Below is a small trained network, with its code and all its weights. Each question gives an input and a class and asks what happens when units are switched off, that is, made to give their printed mean instead of their output.

import numpy as np


def w(rows, s, z=0):
    codes = np.array(rows[::2]) - 128.0
    scale = np.full(codes.shape[1], s)
    scale[-1] = z or s
    return codes * scale


def f(y):
    return np.maximum(y, 0)


def log_softmax(a):
    a = a - a.max(-1, keepdims=True)
    return a - np.log(np.exp(a).sum(-1, keepdims=True))


def net(x, mask):
    res = np.array(x, float).reshape(1, 5) / 4 @ E
    y = f(res @ A[0][:, :-1].T + A[0][:, -1])
    res = res + np.where(mask, y, B[0][:, -1]) @ B[0][:, :-1]
    return log_softmax(res[-1] @ U[:, :-1].T + U[:, -1])


A, B = {}, {}
E = w([
[45,62,161,161,76,119,86,56,203,61],'x0',
[151,129,127,121,93,213,15,254,110,226],'x1',
[191,248,223,102,56,112,101,41,142,90],'x2',
[150,150,69,49,241,79,117,141,129,185],'x3',
[165,140,132,108,80,26,31,196,52,58],'x4',
],0.0064)
A[0] = w([
[166,184,159,136,149,21,117,75,92,50,191],'N1',
[169,166,153,84,121,60,142,75,103,84,192],'N2',
[151,114,128,129,197,167,152,147,78,147,224],'N3',
[133,53,71,56,171,155,140,172,101,171,191],'N4',
[80,41,45,135,155,121,121,188,72,141,162],'N5',
[182,176,165,138,77,130,53,172,101,144,223],'N6',
[21,94,149,164,154,176,153,48,205,113,239],'N7',
[117,109,222,197,2,149,98,141,130,101,141],'N8',
[67,83,143,195,127,130,187,24,209,125,250],'N9',
[202,177,131,108,102,104,50,168,89,158,204],'N10',
[101,86,124,152,139,141,215,87,182,86,202],'N11',
[66,49,82,146,171,99,86,192,66,104,205],'N12',
[132,168,154,66,100,35,150,116,117,63,181],'N13',
[131,110,106,221,82,55,194,132,82,59,165],'N14',
],0.007,0.0023)
B[0] = w([
[72,178,15,14,46,99,70,68,7,53,229],'N1',
[106,165,71,54,99,132,131,80,120,108,211],'N2',
[165,176,117,132,134,126,137,135,154,160,203],'N3',
[148,182,109,176,117,71,157,197,205,135,225],'N4',
[149,177,134,173,98,87,115,212,192,105,227],'N5',
[201,76,133,21,139,232,60,129,111,55,224],'N6',
[118,169,155,118,114,162,97,130,179,132,242],'N7',
[56,186,25,41,80,139,109,48,67,88,229],'N8',
[154,134,254,80,114,201,103,131,196,108,254],'N9',
[201,89,165,120,170,199,101,170,111,27,229],'N10',
[153,97,203,85,158,200,119,128,179,58,221],'N11',
[191,132,109,207,117,117,55,187,186,83,219],'N12',
[83,148,37,113,80,103,82,92,69,57,209],'N13',
[221,81,159,174,237,133,8,161,69,66,199],'N14',
],0.0065,0.0079)
U = w([
[93,62,151,154,119,79,174,120,84,161,43],'0',
[135,125,84,100,129,139,90,113,9,104,145],'1',
[57,153,115,92,90,144,133,84,142,129,123],'2',
[55,18,156,188,138,54,159,90,47,217,8],'3',
[136,144,90,214,123,55,107,164,169,133,117],'4',
[156,153,96,140,198,104,212,132,139,191,150],'5',
[186,107,221,136,173,183,115,165,190,121,139],'6',
[50,24,147,217,129,67,180,79,40,207,2],'7',
],0.011,0.007)

Each question gives the input, the list of numbers given to net, and the class t.
The units are the neurons (one row each of A and B). Each row of codes is followed by its name. A weight is (code - 128) times the scale printed after its matrix; where a second scale follows, it is the last column's (A, B and U).
mask holds one flag per neuron, in row order. A switched-off neuron (its flag False) gives its mean, the last column of its row in B, instead of its output. The means were averaged over made-up inputs and are rounded, as every weight is.
A unit's drop is (log p(t) with every unit on - log p(t) with that unit switched off) / (log p(t) with every unit on - log p(t) with every unit switched off).
The circuit of an input: a set's keep is (log p(t) with only the set's units on - log p(t) with every unit switched off) / (log p(t) with every unit on - log p(t) with every unit switched off). Starting from the 12 units with the biggest drops (on a tie, the unit counted first), units are removed one at a time, each time the one whose removal leaves the highest keep (on an exact tie, the one counted first), for as long as the keep stays at least 0.8.
circuit, biggest first: the units of the circuit, biggest drop first
unit that matters most: the unit with the biggest drop
k most important neurons: the k neurons with the biggest drops, biggest first
drop when u is switched off: that unit's drop, to one decimal
input [-7,-6,-8,-1,-5], class 6: unit that matters most : N11
input [2,5,2,-7,-3], class 2: circuit, biggest first : [N8 N14]
input [1,-1,-6,-2,8], class 4: circuit, biggest first : [N12 N5]
input [-5,-8,-5,4,-1], class 5: 4 most important neurons : [N10 N6 N3 N7]
input [-2,4,-1,-6,-3], class 2: 2 most important neurons : [N14 N8]
input [-4,2,-3,6,8], class 4: circuit, biggest first : [N4 N12]
input [-5,3,-2,6,0], class 4: circuit, biggest first : [N4 N5]
input [5,7,-4,-1,6], class 4: 2 most important neurons : [N9 N12]
input [-5,0,-3,-2,5], class 6: 3 most important neurons : [N8 N1 N10]
input [-7,5,-3,-7,2], class 6: 2 most important neurons : [N1 N13]
input [3,8,5,-7,-1], class 1: 2 most important neurons : [N8 N6]
input [5,-3,-1,8,-6], class 6: drop when N10 is switched off : 0.0
input [-5,4,-5,-4,-6], class 4: drop when N13 is switched off : -0.1
input [-8,5,-8,-1,2], class 4: circuit, biggest first : [N4]
input [-8,-2,1,1,-6], class 5: drop when N9 is switched off : 0.1
